Here is a tiny trained network, its code and every weight. The questions are about switching its units off for an input and a target symbol, where a switched-off unit gives its printed mean instead of its output.

import numpy as np


def w(rows, s, z=0):
    codes = np.array(rows[::2]) - 128.0
    scale = np.full(codes.shape[1], s)
    scale[-1] = z or s
    return codes * scale


def f(y):
    return np.maximum(y, 0)


def softmax(a):
    e = np.exp(a - a.max(-1, keepdims=True))
    return e / e.sum(-1, keepdims=True)


def log_softmax(a):
    a = a - a.max(-1, keepdims=True)
    return a - np.log(np.exp(a).sum(-1, keepdims=True))


def net(x, mask):
    ids = ['αδηξπτφ'.index(c) for c in x.split()]
    T = len(ids)
    res = E[ids] + P[:T]
    u = 0
    for l in range(2):
        q, k, v = (res @ M[l].T for M in (Q, K, V))
        z = softmax(np.where(np.tri(T) > 0, q @ k.T / 2**0.5, -1e9)) @ v
        res = res + np.where(mask[u], z, O[l][:, -1]) @ O[l][:, :-1]
        u += 1
        y = f(res @ A[l][:, :-1].T + A[l][:, -1])
        res = res + np.where(mask[u : u + 12], y, B[l][:, -1]) @ B[l][:, :-1]
        u += 12
    return log_softmax(res[-1] @ U[:, :-1].T + U[:, -1])


Q, K, V, O, A, B = {}, {}, {}, {}, {}, {}
E = w([
[68,172,137,136,49],'α',
[2,163,147,82,127],'δ',
[55,17,127,161,86],'η',
[110,173,223,126,138],'ξ',
[120,50,198,156,102],'π',
[208,140,93,66,107],'τ',
[115,114,76,77,104],'φ',
],0.018)
P = w([
[176,116,166,27,11],'0',
[178,201,72,236,36],'1',
[153,90,166,17,59],'2',
[161,179,71,188,99],'3',
[118,90,183,27,79],'4',
[157,158,77,168,148],'5',
[90,86,196,41,102],'6',
[143,145,95,175,178],'7',
[59,90,214,47,123],'8',
[124,122,111,183,206],'9',
[26,75,224,60,145],'10',
[109,109,129,205,227],'11',
[2,68,228,62,171],'12',
],0.0091)
Q[0] = w([
[144,121,103,151,117],'L0H0',
[61,107,204,4,33],'L0H0',
],0.026)
K[0] = w([
[146,148,43,156,78],'L0H0',
[53,84,181,184,254],'L0H0',
],0.014)
V[0] = w([
[85,2,44,150,35],'L0H0',
[211,14,211,200,107],'L0H0',
],0.0055)
O[0] = w([
[2,9,110,252,89,248],'L0H0',
[113,69,225,159,185,160],'L0H0',
],0.0089,0.0011)
A[0] = w([
[131,156,79,126,108,254],'L0N0',
[86,133,100,157,87,109],'L0N1',
[166,63,160,24,174,87],'L0N2',
[50,140,192,129,133,107],'L0N3',
[133,73,80,234,115,151],'L0N4',
[181,98,106,35,84,40],'L0N5',
[89,86,106,67,168,186],'L0N6',
[240,76,181,167,150,102],'L0N7',
[92,202,2,181,136,92],'L0N8',
[160,229,68,107,194,83],'L0N9',
[189,166,172,190,69,133],'L0N10',
[85,30,134,60,153,105],'L0N11',
],0.01,0.0072)
B[0] = w([
[110,71,131,131,254,223],'L0N0',
[73,108,49,164,130,198],'L0N1',
[123,122,220,117,26,185],'L0N2',
[198,190,126,92,137,254],'L0N3',
[219,136,95,90,170,237],'L0N4',
[88,142,126,74,227,164],'L0N5',
[134,171,115,245,98,203],'L0N6',
[34,106,24,106,146,166],'L0N7',
[191,226,139,78,69,186],'L0N8',
[85,117,151,210,85,170],'L0N9',
[144,21,164,155,100,172],'L0N10',
[144,240,119,132,111,227],'L0N11',
],0.0073,0.0091)
Q[1] = w([
[197,126,30,254,175],'L1H0',
[97,246,95,80,234],'L1H0',
],0.008)
K[1] = w([
[175,92,9,73,164],'L1H0',
[89,204,102,93,254],'L1H0',
],0.0086)
V[1] = w([
[162,45,107,123,30],'L1H0',
[81,254,141,199,63],'L1H0',
],0.0063)
O[1] = w([
[50,254,220,175,213,88],'L1H0',
[89,72,169,75,77,253],'L1H0',
],0.0079,0.006)
A[1] = w([
[139,120,189,59,138,71],'L1N0',
[48,117,79,150,152,181],'L1N1',
[81,82,34,164,186,26],'L1N2',
[109,98,151,113,61,107],'L1N3',
[133,174,130,207,147,130],'L1N4',
[211,164,161,66,129,92],'L1N5',
[53,118,71,78,107,2],'L1N6',
[137,107,251,123,106,137],'L1N7',
[96,32,225,195,111,120],'L1N8',
[40,171,170,92,123,97],'L1N9',
[64,145,132,175,38,210],'L1N10',
[72,167,110,150,100,119],'L1N11',
],0.011,0.0071)
B[1] = w([
[165,144,97,198,1,195],'L1N0',
[131,103,144,171,82,185],'L1N1',
[30,158,234,76,95,160],'L1N2',
[94,100,106,116,207,200],'L1N3',
[154,66,112,45,98,173],'L1N4',
[156,104,14,227,180,183],'L1N5',
[125,10,115,119,102,171],'L1N6',
[105,166,159,61,126,252],'L1N7',
[76,75,68,122,199,194],'L1N8',
[52,144,59,158,185,207],'L1N9',
[198,137,181,111,178,243],'L1N10',
[206,66,130,131,88,171],'L1N11',
],0.0085,0.012)
U = w([
[237,155,192,123,86,239],'α',
[146,106,83,29,107,3],'δ',
[53,150,199,141,14,83],'η',
[133,189,206,7,170,164],'ξ',
[96,101,105,225,175,129],'π',
[222,166,42,117,228,77],'τ',
[89,254,45,102,70,195],'φ',
],0.0076,0.0054)

Each question gives the input, a string of symbols that net reads in full, and the target symbol t.
The units are the heads (2 rows each of Q, K, V and O) and the neurons (one row each of A and B). Each row of codes is followed by its name. A weight is (code - 128) times the scale printed after its matrix; where a second scale follows, it is the last column's (O, A, B and U).
mask holds one flag per unit, layer by layer, with each layer's heads first. A switched-off unit (its flag False) gives its mean, the last column of its rows in O or B, instead of its output. The means were averaged over made-up inputs and are rounded, as every weight is.
A unit's drop is (log p(t) with every unit on - log p(t) with that unit switched off) / (log p(t) with every unit on - log p(t) with every unit switched off).
The circuit of an input: a set's keep is (log p(t) with only the set's units on - log p(t) with every unit switched off) / (log p(t) with every unit on - log p(t) with every unit switched off). Starting from the 12 units with the biggest drops (on a tie, the unit counted first), units are removed one at a time, each time the one whose removal leaves the highest keep (on an exact tie, the one counted first), for as long as the keep stays at least 0.8.
circuit, biggest first: the units of the circuit, biggest drop first
most important unit: the unit with the biggest drop
top k neurons in layer l: the k neurons of layer l with the biggest drops, biggest first
drop when u is switched off: that unit's drop, to one decimal
input π φ ξ δ δ α φ δ, target α: most important unit -> L0N9
input π ξ α τ π α φ φ η α φ δ τ, target δ: circuit, biggest first -> (L0H0; L1H0)
input π α η τ α α φ η τ, target α: top 3 neurons in layer 0 -> (L0N11; L0N4; L0N0)
input δ π η α τ α φ π τ, target ξ: circuit, biggest first -> (L0H0; L1N7; L1H0)
input α δ δ, target δ: circuit, biggest first -> (L1H0; L1N6)
input φ η η η, target η: circuit, biggest first -> (L1N2; L0H0)
input π α ξ π δ φ η φ η α τ δ τ, target δ: circuit, biggest first -> (L1H0; L0H0)
input α η τ ξ, target ξ: top 2 neurons in layer 0 -> (L0N10; L0N4)
input α α δ δ α τ ξ π η η τ, target α: top 3 neurons in layer 0 -> (L0N11; L0N0; L0N6)
input τ φ δ π α α ξ π α τ α τ φ, target ξ: top 2 neurons in layer 1 -> (L1N10; L1N7)
input ξ τ ξ π π φ α, target ξ: top 2 neurons in layer 0 -> (L0N3; L0N0)
input π δ α π δ δ τ φ ξ α α, target φ: top 2 neurons in layer 1 -> (L1N0; L1N5)
input α τ α δ φ η α, target α: top 3 neurons in layer 0 -> (L0N3; L0N4; L0N0)
input α α π ξ π δ, target δ: circuit, biggest first -> (L1H0)
input ξ φ τ π δ ξ φ δ α α π α π, target ξ: top 2 neurons in layer 0 -> (L0N2; L0N6)
input φ α φ α α τ φ φ, target φ: top 2 neurons in layer 1 -> (L1N10; L1N2)
input η α δ τ δ α, target δ: top 3 neurons in layer 1 -> (L1N6; L1N0; L1N5)
input α τ η ξ α π φ, target ξ: top 2 neurons in layer 0 -> (L0N2; L0N6)
input α α π φ η ξ, target ξ: drop when L0N6 is switched off -> -0.1
input δ ξ ξ ξ π η, target η: drop when L0N3 is switched off -> 0.2
input α α φ, target η: drop when L0N5 is switched off -> 0.1
input ξ ξ φ, target φ: most important unit -> L0N2
